Below are the code and all the weights of a small trained network. Each question names an input and a target symbol and asks about switching units off, where a switched-off unit gives its printed mean instead of its output.

import numpy as np


def w(rows, s, z=0):
    codes = np.array(rows[::2]) - 128.0
    scale = np.full(codes.shape[1], s)
    scale[-1] = z or s
    return codes * scale


def norm(h):
    return h / np.sqrt((h * h).mean(-1, keepdims=True) + 1e-5)


def f(y):
    return np.maximum(y, 0)


def softmax(a):
    e = np.exp(a - a.max(-1, keepdims=True))
    return e / e.sum(-1, keepdims=True)


def log_softmax(a):
    a = a - a.max(-1, keepdims=True)
    return a - np.log(np.exp(a).sum(-1, keepdims=True))


def net(x, mask):
    ids = ['ΔΛΠΦβζηθξ'.index(c) for c in x.split()]
    T = len(ids)
    res = E[ids] + P[:T]
    u = 0
    for l in range(3):
        r = norm(res)
        for j in range(3):
            rows = slice(2 * j, 2 * j + 2)
            q, k, v = (r @ M[l][rows].T for M in (Q, K, V))
            z = softmax(np.where(np.tri(T) > 0, q @ k.T / 2**0.5, -1e9)) @ v
            o = O[l][rows]
            res = res + np.where(mask[u + j], z, o[:, -1]) @ o[:, :-1]
        u += 3
        y = f(norm(res) @ A[l][:, :-1].T + A[l][:, -1])
        res = res + np.where(mask[u : u + 8], y, B[l][:, -1]) @ B[l][:, :-1]
        u += 8
    return log_softmax(norm(res)[-1] @ U[:, :-1].T + U[:, -1])


Q, K, V, O, A, B = {}, {}, {}, {}, {}, {}
E = w([
[117,184,121,177,148,141,165],'Δ',
[181,202,138,123,67,38,110],'Λ',
[134,181,110,189,204,109,140],'Π',
[158,183,84,190,121,133,98],'Φ',
[180,152,62,198,91,146,94],'β',
[210,167,148,190,186,168,68],'ζ',
[102,113,30,138,73,85,73],'η',
[39,54,98,178,7,138,224],'θ',
[71,133,83,128,190,42,50],'ξ',
],0.015)
P = w([
[2,131,193,156,40,157,151],'0',
[149,94,113,251,192,37,135],'1',
[138,106,119,218,177,36,117],'2',
[150,110,113,196,161,62,107],'3',
[150,131,107,167,163,72,128],'4',
[159,140,100,155,143,95,109],'5',
[161,144,90,143,133,103,94],'6',
[165,161,84,120,130,120,118],'7',
[163,160,78,106,126,137,113],'8',
[175,175,70,87,128,142,118],'9',
[175,171,66,76,127,155,99],'10',
[189,171,63,60,109,185,86],'11',
[200,167,57,48,105,181,73],'12',
[213,181,44,24,113,209,80],'13',
],0.0093)
Q[0] = w([
[128,138,63,175,160,158,137],'0.h0',
[103,151,142,65,86,113,117],'0.h0',
[81,217,3,175,83,57,117],'0.h1',
[162,130,161,130,121,159,111],'0.h1',
[118,125,112,147,98,113,94],'0.h2',
[111,55,170,109,148,124,151],'0.h2',
],0.029)
K[0] = w([
[182,183,141,89,109,89,134],'0.h0',
[100,132,121,99,131,185,118],'0.h0',
[147,251,210,80,60,91,99],'0.h1',
[146,83,89,106,212,182,70],'0.h1',
[126,107,120,78,170,125,144],'0.h2',
[79,113,183,230,108,106,198],'0.h2',
],0.023)
V[0] = w([
[191,74,51,129,172,154,181],'0.h0',
[178,104,153,116,151,103,151],'0.h0',
[121,149,144,75,11,133,135],'0.h1',
[175,147,175,96,122,18,120],'0.h1',
[33,84,139,56,195,183,109],'0.h2',
[93,100,5,159,153,70,164],'0.h2',
],0.02)
O[0] = w([
[143,165,145,143,3,123,70,102],'0.h0',
[141,138,58,175,85,156,131,114],'0.h0',
[72,57,130,41,129,175,174,174],'0.h1',
[114,203,54,48,127,34,192,192],'0.h1',
[67,189,147,126,167,31,114,47],'0.h2',
[186,77,176,113,88,46,51,254],'0.h2',
],0.011,0.02)
A[0] = w([
[181,212,76,35,188,191,130,32],'0.n0',
[21,184,153,154,99,166,190,52],'0.n1',
[229,152,125,71,137,123,12,19],'0.n2',
[184,130,52,92,108,119,179,187],'0.n3',
[207,153,102,178,186,155,8,68],'0.n4',
[109,73,140,157,121,51,62,91],'0.n5',
[63,171,98,198,118,106,187,172],'0.n6',
[133,113,157,145,10,203,59,2],'0.n7',
],0.016,0.0016)
B[0] = w([
[230,87,65,200,219,151,34,200],'0.n0',
[97,107,46,238,12,145,176,132],'0.n1',
[46,59,42,206,155,140,50,249],'0.n2',
[237,88,145,45,84,59,66,236],'0.n3',
[161,74,250,72,158,112,251,233],'0.n4',
[184,125,128,159,153,177,208,227],'0.n5',
[196,131,192,120,115,149,134,135],'0.n6',
[118,78,113,231,165,28,56,248],'0.n7',
],0.014,0.013)
Q[1] = w([
[232,92,132,114,104,67,220],'1.h0',
[204,108,178,192,90,81,3],'1.h0',
[167,164,103,220,130,111,120],'1.h1',
[117,120,186,167,117,82,79],'1.h1',
[89,103,100,167,172,95,197],'1.h2',
[188,45,125,173,129,31,184],'1.h2',
],0.019)
K[1] = w([
[112,217,56,46,110,117,34],'1.h0',
[45,118,121,78,109,179,137],'1.h0',
[114,127,135,141,137,158,151],'1.h1',
[73,124,118,122,108,104,160],'1.h1',
[127,155,181,117,119,84,101],'1.h2',
[63,141,190,62,32,250,105],'1.h2',
],0.024)
V[1] = w([
[117,64,140,182,111,191,141],'1.h0',
[3,125,108,145,196,74,122],'1.h0',
[180,208,117,99,201,132,172],'1.h1',
[162,108,202,221,166,115,142],'1.h1',
[86,86,193,67,88,140,148],'1.h2',
[208,119,144,90,98,91,176],'1.h2',
],0.033)
O[1] = w([
[50,75,66,144,106,195,77,126],'1.h0',
[42,158,166,97,250,53,171,148],'1.h0',
[91,90,187,147,175,244,141,96],'1.h1',
[184,228,152,228,127,160,139,253],'1.h1',
[148,124,203,118,95,123,19,215],'1.h2',
[189,84,186,176,106,57,173,131],'1.h2',
],0.016,0.022)
A[1] = w([
[112,138,152,217,141,158,173,63],'1.n0',
[94,143,117,165,73,123,137,4],'1.n1',
[187,75,98,74,184,145,115,55],'1.n2',
[145,40,61,188,87,194,116,160],'1.n3',
[85,216,131,150,122,61,119,59],'1.n4',
[106,182,146,43,72,84,174,76],'1.n5',
[115,251,59,114,61,109,156,117],'1.n6',
[104,70,55,120,60,134,163,77],'1.n7',
],0.024,0.0034)
B[1] = w([
[88,16,102,133,75,90,158,195],'1.n0',
[123,166,69,105,170,131,147,148],'1.n1',
[114,83,44,177,113,106,15,195],'1.n2',
[179,117,183,36,210,99,187,254],'1.n3',
[85,78,149,125,234,102,181,170],'1.n4',
[191,138,219,142,198,170,235,171],'1.n5',
[111,62,250,138,113,57,162,146],'1.n6',
[156,123,89,149,136,22,190,152],'1.n7',
],0.021,0.017)
Q[2] = w([
[88,236,140,127,1,105,124],'2.h0',
[172,191,101,134,110,88,155],'2.h0',
[113,172,132,132,205,59,144],'2.h1',
[55,163,143,86,96,158,140],'2.h1',
[137,135,48,166,114,94,216],'2.h2',
[80,187,127,155,77,97,212],'2.h2',
],0.034)
K[2] = w([
[252,134,171,154,99,59,145],'2.h0',
[150,101,110,209,129,119,86],'2.h0',
[109,116,127,122,163,66,183],'2.h1',
[108,133,117,207,143,179,147],'2.h1',
[210,179,154,155,150,66,148],'2.h2',
[210,108,156,207,151,111,173],'2.h2',
],0.038)
V[2] = w([
[125,148,163,43,208,19,118],'2.h0',
[213,145,3,125,212,144,131],'2.h0',
[122,4,66,62,54,67,141],'2.h1',
[168,130,29,243,227,76,21],'2.h1',
[149,161,206,89,177,196,168],'2.h2',
[29,166,82,194,121,124,233],'2.h2',
],0.026)
O[2] = w([
[167,250,177,122,175,82,69,215],'2.h0',
[175,170,125,116,106,206,241,158],'2.h0',
[46,173,173,113,41,181,147,211],'2.h1',
[40,180,30,216,254,124,152,254],'2.h1',
[113,100,198,38,167,151,152,123],'2.h2',
[141,170,50,34,98,51,160,60],'2.h2',
],0.016,0.022)
A[2] = w([
[136,63,130,175,130,109,222,53],'2.n0',
[227,114,213,230,95,173,169,98],'2.n1',
[25,104,85,199,253,95,123,10],'2.n2',
[160,123,138,205,24,99,193,104],'2.n3',
[121,202,220,191,135,71,4,214],'2.n4',
[208,198,61,109,175,171,113,107],'2.n5',
[154,161,57,195,69,56,119,207],'2.n6',
[40,106,196,140,87,36,107,1],'2.n7',
],0.02,0.0032)
B[2] = w([
[50,152,146,188,91,86,132,182],'2.n0',
[164,185,39,83,137,89,74,225],'2.n1',
[239,116,150,41,56,130,95,254],'2.n2',
[115,167,145,39,116,128,99,166],'2.n3',
[5,137,108,80,94,158,225,254],'2.n4',
[157,78,140,217,133,96,74,170],'2.n5',
[124,162,125,50,115,167,149,176],'2.n6',
[189,130,134,249,147,150,166,160],'2.n7',
],0.027,0.022)
U = w([
[37,131,201,205,112,121,83,149],'Δ',
[96,77,77,145,123,162,220,243],'Λ',
[115,86,163,88,193,212,102,194],'Π',
[150,56,107,209,100,60,94,126],'Φ',
[123,83,16,69,193,96,79,4],'β',
[165,208,109,206,180,195,138,124],'ζ',
[28,223,68,96,100,106,129,107],'η',
[170,160,190,94,7,144,144,84],'θ',
[136,157,192,123,175,35,205,125],'ξ',
],0.011,0.0034)

Each question gives the input, a string of symbols that net reads in full, and the target symbol t.
The units are the heads (2 rows each of Q, K, V and O) and the neurons (one row each of A and B). Each row of codes is followed by its name. A weight is (code - 128) times the scale printed after its matrix; where a second scale follows, it is the last column's (O, A, B and U).
mask holds one flag per unit, layer by layer, with each layer's heads first. A switched-off unit (its flag False) gives its mean, the last column of its rows in O or B, instead of its output. The means were averaged over made-up inputs and are rounded, as every weight is.
A unit's drop is (log p(t) with every unit on - log p(t) with that unit switched off) / (log p(t) with every unit on - log p(t) with every unit switched off).
most important unit: the unit with the biggest drop
top k neurons: the k neurons with the biggest drops, biggest first
heads that matter: for each layer, one digit per head in row order, 1 if its drop is at least 0.15 and else 0, layers parted by /
input Λ Λ ξ ζ ξ ξ θ, target θ: most important unit => 2.h1
input θ θ Φ ζ, target η: heads that matter => 000 / 010 / 000
input Λ ξ Λ Π Π η, target θ: top 2 neurons => [0.n7, 2.n4]
input β Φ ξ Δ Δ ξ Φ θ ξ Λ Λ η Π ζ, target ζ: top 2 neurons => [1.n3, 2.n2]
input Φ η β Π η, target Π: top 4 neurons => [0.n7, 1.n3, 0.n2, 0.n3]
input Φ ξ Λ θ Δ, target θ: top 4 neurons => [0.n3, 0.n4, 0.n5, 0.n7]
input Δ Φ Φ β Φ η ξ η β ξ, target β: top 3 neurons => [0.n7, 0.n3, 2.n2]
input Φ ξ η Δ Δ Λ θ Λ, target Π: top 2 neurons => [0.n7, 0.n0]
input Λ η ζ Δ η β, target η: heads that matter => 110 / 111 / 110
input θ Λ η Λ ξ ζ ζ ξ ζ Φ, target η: top 2 neurons => [2.n4, 0.n7]
input Π β θ Φ ζ θ θ ξ η Δ β β ζ, target Φ: heads that matter => 110 / 000 / 100
input β ζ ξ ξ ξ ξ Δ η ξ Λ Φ Δ θ ζ, target θ: heads that matter => 010 / 110 / 010
input ζ Π Φ ζ θ Φ ζ Δ Π Λ Λ Π, target Λ: top 2 neurons => [0.n0, 0.n7]
input η ξ β θ Λ θ ξ ξ ζ θ Π Λ, target Δ: top 3 neurons => [0.n0, 0.n7, 0.n2]
input Φ β Π η Φ θ, target Π: most important unit => 0.h1
input η θ β, target Δ: heads that matter => 110 / 001 / 000
input θ β Δ θ η η Φ, target η: top 2 neurons => [0.n4, 2.n4]
input Λ Λ β Δ Δ η β Φ Π, target θ: top 2 neurons => [0.n7, 0.n3]
input Δ Δ β η, target β: top 2 neurons => [0.n7, 0.n3]
input Π η ξ ζ η Δ Δ β Δ θ, target Φ: most important unit => 0.h1
input Φ ξ Π Φ, target Π: top 3 neurons => [0.n7, 1.n3, 0.n2]
input β Φ ξ η Π θ β Φ ξ ξ Δ, target ζ: top 2 neurons => [0.n3, 0.n4]
input Λ Λ ξ Π ξ θ ξ, target θ: heads that matter => 001 / 010 / 010
input θ Λ β β θ, target θ: heads that matter => 000 / 110 / 000
input η β ζ Π η η Λ Π, target η: heads that matter => 001 / 000 / 000
input Φ Φ β Π η Δ, target Π: heads that matter => 111 / 100 / 000
input Λ η Δ β Φ η Λ Δ Φ, target θ: most important unit => 2.h1
